Rows, each with roughly how far along a hidden order it lies (0 to 20):
(in the rows, 128 means zero)
[121 151 141 133 136 132 119 129 131 137 125 137 130 130 123 123 120 135
 115 130 145 142 118 125 129 137 131 146 121 148 131 137 138 144] : 12
[124 140 133 129 131 126 139 119 133 131 123 133 126 128 127 123 125 134
 125 130 147 130 122 133 123 122 139 134 136 135 128 150 131 136] : 15
[136 117 128 127 135 131 163 144 126 126 141 124 132 132 130 136 135 120
 140 130 111 135 143 124 152 140 121 135 121 122 133 121 135 122] : 4
[129 116 116 124 143 130 170 121 132 131 133 126 129 128 134 128 136 128
 136 133 130 118 141 136 131 133 142 135 140 115 121 127 132 126] : 5
[120 132 124 127 139 135 151 117 134 137 121 129 130 128 131 120 127 132
 127 137 150 130 127 138 120 136 143 127 136 132 117 141 135 137] : 13
[126 132 129 129 129 126 137 122 130 127 124 132 126 127 125 127 125 133
 122 125 134 124 123 128 122 122 138 130 132 131 130 132 125 132] : 1
[130 146 139 133 125 131 131 124 129 121 126 138 123 129 120 131 122 136
 121 121 146 134 116 123 131 115 133 131 133 140 146 155 127 133] : 17
[126 139 141 130 127 123 147 115 131 125 120 135 123 126 124 126 123 137
 119 123 145 128 118 130 117 113 142 128 139 135 134 184 122 131] : 20
[126 133 132 129 128 128 250 128 127 131 127 130 128 128 126 127 125 131
 124 127 129 133 125 126 127 130 130 130 124 133 130 129 129 131] : 0
[121 151 142 133 136 127 112 131 131 139 122 136 131 131 123 122 119 134
 115 131 145 145 118 125 130 140 131 143 118 149 132 138 138 145] : 12
[125 136 133 128 135 137 134 123 132 133 124 130 129 128 129 124 127 131
 129 134 146 134 126 133 125 129 134 133 132 140 123 148 133 136] : 15
[121 140 127 128 140 126 147 116 134 135 121 130 129 128 128 120 126 135
 123 133 151 125 124 134 120 132 145 141 135 134 122 138 134 140] : 11
[131 120 126 127 129 129 255 130 128 126 133 126 128 129 130 131 131 125
 134 127 125 127 134 128 134 129 127 128 129 122 128 127 128 124] : 0
[124 132 124 128 131 124 255 113 132 128 119 131 124 125 128 124 127 135
 122 126 140 116 122 133 115 118 147 128 141 128 126 132 123 132] : 1
[127 134 127 128 136 131 146 116 134 126 127 132 126 129 128 127 128 133
 128 130 145 123 127 132 128 124 142 136 140 125 127 136 123 133] : 13
[128 128 124 127 135 138 123 130 131 131 131 125 131 130 131 128 131 127
 135 132 137 129 133 130 137 137 129 127 129 129 121 137 135 126] : 15

Part 2:
[153 131 149 165 127 137 243 129 154 119 172 130 139 126 157 162 134 132
 128 179 123 148 172 109 121 128  94 139 124 124 149  65  81 102  89 137
 128] : 11
[153 127 133 190 144 130 208 108 139 123 138 130 144 134 152 164 108 133
 123 162 137 191 209 117  95 136 109 153 117 153 126  76  54 106  88 148
 118] : 18
[147 131 147 161 127 137 201 131 156 123 152 130 142 128 152 160 137 132
 127 185 122 138 184 111 115 122  95 154 124 127 156  67  97 110  91 137
 129] : 10
[154 115 170 102 117 138 242 140 164 109 156 126 164 113 138 154 203 116
 124 173 130 132 208 123 164  98 127 148 122 155 130  70 102 113  94 149
 122] : 2
[149 127 138 194 145 133 174  87 137 128 139 128 160 133 137 166 111 128
 122 162 133 194 202 107  93 123 128 157 110 167 156  94  57 117  99 141
 120] : 20
[149 125 135 195 146 132 200  96 132 131 142 129 151 132 136 166 117 129
 121 158 137 193 195 107  90 127 128 152 112 158 111 110  63 114  84 144
 120] : 20
[175 112 127 104 140 131 190 184 142  95 121 128 167 115 154 141 149 132
 115  94 154 119 181 146 152 139 105 133 119 158 116 108 107  95 113 166
 108] : 0
[148 126 148 191 140 132 222  93 142 127 150 128 152 130 143 173 131 123
 124 181 133 192 208 107  95 117 127 152 112 163 116  80  51 112  91 149
 120] : 19
[157 131 142 141 129 139 210 144 155 119 146 130 144 131 161 156 141 133
 126 178 128 134 174 115 130 128  85 145 125 119 156  85 109 106  97 152
 126] : 8
[156 130 138 159 137 135 184 163 162 112 137 131 146 127 159 139 114 138
 124 148 134 142 153 118 127 137  78 146 122 121 151  68  95 105 102 141
 119] : 7
[151 127 135 197 147 130 204 105 134 125 137 129 155 130 141 156 116 130
 120 154 140 196 214 108  88 131 122 161 113 163 114  98  64 111  91 148
 118] : 20
[168 116 140 120 134 134 215 165 150 103 131 128 158 116 152 135 159 130
 118 132 143 128 192 134 159 129 100 140 120 146 129  72 114 106 103 166
 111] : 2
[161 125 148 140 128 137 215 160 156 103 144 130 162 121 154 142 150 131
 123 153 135 128 176 123 146 124  89 143 124 134 140  67 111 105  99 147
 119] : 4
[149 126 135 196 146 133 199  71 140 128 140 128 152 130 136 169 118 133
 122 156 142 200 191 109  93 125 132 159 111 164 113  99  60 112  92 151
 117] : 20
[162 110 156  95 121 139 250 136 166 105 157 125 171 110 131 127 210 114
 120 154 132 109 207 126 164  98 129 140 120 151 124  71 116 113 108 155
 118] : 0
[148 113 154 108 124 138 241 148 159 107 150 126 163 112 140 138 180 119
 121 155 135 120 191 130 165 107 120 142 121 146 127  74 106 111 102 158
 116] : 1
[157 129 133 163 137 135 187 170 147 107 131 131 149 127 160 146 120 139
 123 145 136 128 162 125 131 147  74 142 124 126 148  71 106 107  99 142
 121] : 6
[153 128 164 134 121 141 222 112 165 113 163 129 156 123 144 156 179 122
 129 199 117 131 202 109 145 110  97 148 112 118 143  78 137 117  90 134
 127] : 5
